Below are the code and all the weights of a small trained network. Each question names an input and a class and asks about switching units off, where a switched-off unit gives its printed mean instead of its output.

import numpy as np


def w(rows, s, z=0):
    codes = np.array(rows[::2]) - 128.0
    scale = np.full(codes.shape[1], s)
    scale[-1] = z or s
    return codes * scale


def f(y):
    return np.maximum(y, 0)


def log_softmax(a):
    a = a - a.max(-1, keepdims=True)
    return a - np.log(np.exp(a).sum(-1, keepdims=True))


def net(x, mask):
    res = np.array(x, float).reshape(1, 7) / 4 @ E
    y = f(res @ A[0][:, :-1].T + A[0][:, -1])
    res = res + np.where(mask, y, B[0][:, -1]) @ B[0][:, :-1]
    return log_softmax(res[-1] @ U[:, :-1].T + U[:, -1])


A, B = {}, {}
E = w([
[196,120,148,127,132,19,91,147,201,157,168,113],'x0',
[11,160,112,88,176,103,85,153,137,151,157,130],'x1',
[126,145,144,162,144,156,163,113,130,146,141,88],'x2',
[150,81,150,137,148,65,124,113,131,146,52,101],'x3',
[118,147,106,76,168,138,153,116,125,114,114,142],'x4',
[110,144,160,162,202,139,152,71,124,139,137,62],'x5',
[87,107,132,156,86,144,114,119,100,134,59,110],'x6',
],0.012)
A[0] = w([
[213,98,133,144,130,117,128,117,106,114,99,144,199],'N0',
[97,163,117,100,154,155,120,119,145,113,175,142,174],'N1',
[31,120,136,139,196,206,154,102,84,142,97,100,254],'N2',
[220,129,131,131,115,121,162,86,147,126,73,109,88],'N3',
[99,110,123,130,16,121,100,158,123,124,81,182,239],'N4',
[71,141,131,121,158,186,157,75,119,115,78,95,193],'N5',
[78,142,126,98,181,159,142,138,123,126,218,171,216],'N6',
[95,124,161,158,201,8,112,113,156,165,138,55,140],'N7',
],0.017,0.0009)
B[0] = w([
[132,127,181,116,112,119,188,124,125,130,121,121,186],'N0',
[158,131,84,140,137,131,129,130,140,121,175,155,193],'N1',
[137,143,103,145,183,211,134,151,111,90,47,122,252],'N2',
[148,119,190,122,145,109,188,132,128,124,130,146,196],'N3',
[104,132,125,119,6,149,95,117,117,145,136,116,193],'N4',
[131,130,127,160,162,184,122,148,119,111,67,111,216],'N5',
[108,133,85,127,156,138,155,127,149,140,200,165,223],'N6',
[123,117,121,121,182,25,47,111,127,135,102,88,251],'N7',
],0.02,0.025)
U = w([
[196,82,222,120,107,122,200,101,133,135,138,114,131],'0',
[113,161,57,131,157,159,95,139,196,139,247,204,188],'1',
[112,154,95,189,174,232,90,168,100,56,62,97,46],'2',
[72,114,125,104,1,178,54,128,106,174,144,122,73],'3',
[126,93,130,125,176,49,5,88,162,159,125,46,253],'4',
],0.007,0.0014)

Each question gives the input, the list of numbers given to net, and the class t.
The units are the neurons (one row each of A and B). Each row of codes is followed by its name. A weight is (code - 128) times the scale printed after its matrix; where a second scale follows, it is the last column's (A, B and U).
mask holds one flag per neuron, in row order. A switched-off neuron (its flag False) gives its mean, the last column of its row in B, instead of its output. The means were averaged over made-up inputs and are rounded, as every weight is.
A unit's drop is (log p(t) with every unit on - log p(t) with that unit switched off) / (log p(t) with every unit on - log p(t) with every unit switched off).
The circuit of an input: a set's keep is (log p(t) with only the set's units on - log p(t) with every unit switched off) / (log p(t) with every unit on - log p(t) with every unit switched off). Starting from all 8 units, units are removed one at a time, each time the one whose removal leaves the highest keep (on an exact tie, the one counted first), for as long as the keep stays at least 0.8.
circuit, biggest first: the units of the circuit, biggest drop first
top k neurons: the k neurons with the biggest drops, biggest first
drop when u is switched off: that unit's drop, to one decimal
input [-6,5,-6,0,-1,-8,1], class 3: circuit, biggest first	[N4]
input [-2,-2,-8,-4,-5,3,-1], class 3: circuit, biggest first	[N2; N7; N6]
input [8,-3,2,-7,-2,-5,-2], class 0: circuit, biggest first	[N7; N6; N2]
input [3,7,0,-8,2,-6,6], class 1: top 2 neurons	[N6; N1]
input [2,1,2,-3,-3,4,-6], class 1: top 2 neurons	[N6; N1]
input [5,-1,3,-7,3,1,3], class 1: circuit, biggest first	[N7; N2]
input [2,-4,-5,6,7,6,-2], class 4: top 2 neurons	[N7; N2]
input [2,0,-5,5,1,-6,-6], class 0: top 2 neurons	[N7; N0]
input [7,-8,8,0,8,8,-8], class 0: drop when N3 is switched off	3.9
input [3,-3,-4,4,-2,8,-1], class 4: drop when N7 is switched off	2.5
input [2,-2,1,7,3,5,-1], class 4: drop when N6 is switched off	0.0
input [5,8,-5,-3,3,0,-4], class 1: drop when N6 is switched off	2.3
